Below is a small trained network, with its code and all its weights. Each question gives an input and a class and asks what happens when units are switched off, that is, made to give their printed mean instead of their output.

import numpy as np


def w(rows, s, z=0):
    codes = np.array(rows[::2]) - 128.0
    scale = np.full(codes.shape[1], s)
    scale[-1] = z or s
    return codes * scale


def norm(h):
    return h / np.sqrt((h * h).mean(-1, keepdims=True) + 1e-5)


def f(y):
    return y / 2 * (1 + np.tanh(0.7978845608 * (y + 0.044715 * y**3)))


def log_softmax(a):
    a = a - a.max(-1, keepdims=True)
    return a - np.log(np.exp(a).sum(-1, keepdims=True))


def net(x, mask):
    res = np.array(x, float).reshape(1, 7) / 4 @ E
    u = 0
    for l in range(2):
        y = f(norm(res) @ A[l][:, :-1].T + A[l][:, -1])
        res = res + np.where(mask[u : u + 6], y, B[l][:, -1]) @ B[l][:, :-1]
        u += 6
    return log_softmax(norm(res)[-1] @ U[:, :-1].T + U[:, -1])


A, B = {}, {}
E = w([
[124,123,116,134,137,130,126,134],'x0',
[134,110,123,201,102,127,71,96],'x1',
[191,192,2,98,97,95,137,101],'x2',
[118,180,169,191,94,108,196,110],'x3',
[62,201,118,104,50,254,108,173],'x4',
[100,142,188,123,80,102,137,82],'x5',
[98,223,174,100,221,88,36,131],'x6',
],0.0063)
A[0] = w([
[138,104,115,241,90,143,12,84,102],'L0N1',
[118,209,100,138,115,201,99,127,6],'L0N2',
[113,93,235,200,193,185,146,186,84],'L0N3',
[143,67,95,71,157,183,70,127,182],'L0N4',
[132,255,174,151,191,98,86,214,28],'L0N5',
[64,117,136,18,166,110,225,166,95],'L0N6',
],0.0093,0.0024)
B[0] = w([
[211,177,148,64,145,164,158,173,204],'L0N1',
[75,124,146,184,162,70,126,177,193],'L0N2',
[94,119,126,9,128,114,108,131,253],'L0N3',
[98,162,179,136,90,125,167,78,199],'L0N4',
[170,96,134,134,91,171,121,87,248],'L0N5',
[212,161,132,123,127,162,126,167,216],'L0N6',
],0.015,0.0055)
A[1] = w([
[156,217,32,121,93,57,88,103,81],'L1N1',
[176,248,161,105,152,116,161,115,140],'L1N2',
[190,56,152,119,251,25,135,86,92],'L1N3',
[87,157,105,33,86,89,119,57,79],'L1N4',
[83,143,123,84,72,179,64,185,106],'L1N5',
[144,165,144,148,173,163,11,62,7],'L1N6',
],0.011,0.0017)
B[1] = w([
[26,38,235,2,148,124,74,159,187],'L1N1',
[176,133,137,150,202,99,181,49,255],'L1N2',
[89,231,88,229,78,143,62,175,211],'L1N3',
[78,77,69,192,151,135,238,76,204],'L1N4',
[174,150,79,227,151,36,65,120,219],'L1N5',
[128,64,92,116,1,186,207,196,170],'L1N6',
],0.0096,0.0082)
U = w([
[227,201,146,74,142,139,140,167,148],'0',
[72,196,92,209,105,101,82,187,42],'1',
[20,75,120,4,141,116,119,148,83],'2',
[130,136,119,130,76,131,164,106,253],'3',
[163,77,101,124,2,207,139,136,107],'4',
[116,120,123,167,123,138,181,90,136],'5',
],0.0093,0.0029)

Each question gives the input, the list of numbers given to net, and the class t.
The units are the neurons (one row each of A and B). Each row of codes is followed by its name. A weight is (code - 128) times the scale printed after its matrix; where a second scale follows, it is the last column's (A, B and U).
mask holds one flag per neuron, layer by layer. A switched-off neuron (its flag False) gives its mean, the last column of its row in B, instead of its output. The means were averaged over made-up inputs and are rounded, as every weight is.
A unit's drop is (log p(t) with every unit on - log p(t) with that unit switched off) / (log p(t) with every unit on - log p(t) with every unit switched off).
The circuit of an input: a set's keep is (log p(t) with only the set's units on - log p(t) with every unit switched off) / (log p(t) with every unit on - log p(t) with every unit switched off). Starting from all 12 units, units are removed one at a time, each time the one whose removal leaves the highest keep (on an exact tie, the one counted first), for as long as the keep stays at least 0.8.
units of the circuit, in order: the units of the circuit, biggest drop first
most important unit: the unit with the biggest drop
k most important neurons: the k neurons with the biggest drops, biggest first
k most important neurons of layer l: the k neurons of layer l with the biggest drops, biggest first
input [-1,-2,3,-7,-1,-4,8], class 4: units of the circuit, in order : L1N6, L0N5
input [4,-5,3,1,-4,-7,7], class 4: most important unit : L0N5
input [6,-8,-4,-6,6,-8,-6], class 0: 2 most important neurons : L0N6, L1N4
input [-3,-5,6,2,5,-8,7], class 4: 3 most important neurons of layer 0 : L0N5, L0N1, L0N3
input [-3,8,8,5,-7,8,-2], class 0: 3 most important neurons of layer 0 : L0N1, L0N3, L0N4
input [8,7,8,1,4,-5,1], class 2: 2 most important neurons : L1N1, L0N6
input [-5,2,2,2,-7,-2,-7], class 1: units of the circuit, in order : L1N3, L0N5
input [6,6,-5,-2,7,5,8], class 4: 2 most important neurons of layer 0 : L0N5, L0N6
input [-3,0,5,-7,1,0,7], class 4: 3 most important neurons of layer 0 : L0N5, L0N3, L0N1
input [-1,-7,-4,3,8,-2,-6], class 1: units of the circuit, in order : L1N5, L0N5
input [-7,-7,8,-7,-4,1,-4], class 2: 2 most important neurons of layer 1 : L1N1, L1N5
input [2,1,-1,4,-5,-1,-5], class 1: units of the circuit, in order : L1N3, L0N5
input [-5,-1,1,-8,0,-1,-7], class 5: units of the circuit, in order : L0N4, L1N4
input [-2,3,4,-8,2,2,8], class 4: 3 most important neurons : L1N6, L0N5, L0N3
input [0,1,2,-4,-4,8,-3], class 1: 2 most important neurons : L1N3, L0N3
input [1,-8,-7,-3,-8,4,-3], class 0: most important unit : L0N6
input [4,-5,-2,-7,6,6,-6], class 5: 2 most important neurons of layer 1 : L1N1, L1N5
input [-1,6,-1,-2,0,-6,8], class 4: 3 most important neurons : L0N5, L1N6, L0N6
input [-2,3,6,-7,-6,-3,8], class 4: 2 most important neurons of layer 1 : L1N6, L1N3
input [-1,5,6,-1,-2,1,-3], class 2: 4 most important neurons : L1N1, L0N6, L0N5, L1N5
input [2,6,5,5,-2,1,8], class 4: units of the circuit, in order : L1N6
input [7,0,-8,-2,6,-7,-7], class 2: 4 most important neurons : L0N3, L1N3, L1N2, L0N5
input [-3,-4,-5,-1,-6,-4,8], class 4: 4 most important neurons : L0N5, L1N6, L0N1, L0N2
input [4,-8,-7,8,1,6,-2], class 0: 2 most important neurons of layer 1 : L1N1, L1N5
input [-5,-4,8,8,7,3,0], class 2: 2 most important neurons of layer 1 : L1N1, L1N3
input [0,-2,-5,4,7,8,1], class 1: 2 most important neurons of layer 1 : L1N5, L1N2
input [-6,2,-6,-8,2,5,0], class 5: most important unit : L1N4
input [1,5,-2,6,-2,1,8], class 4: 2 most important neurons : L0N5, L1N6
input [-2,6,-7,4,-8,4,-4], class 1: 2 most important neurons : L1N3, L0N4
input [2,7,-6,-4,4,-4,0], class 0: 2 most important neurons of layer 1 : L1N1, L1N5
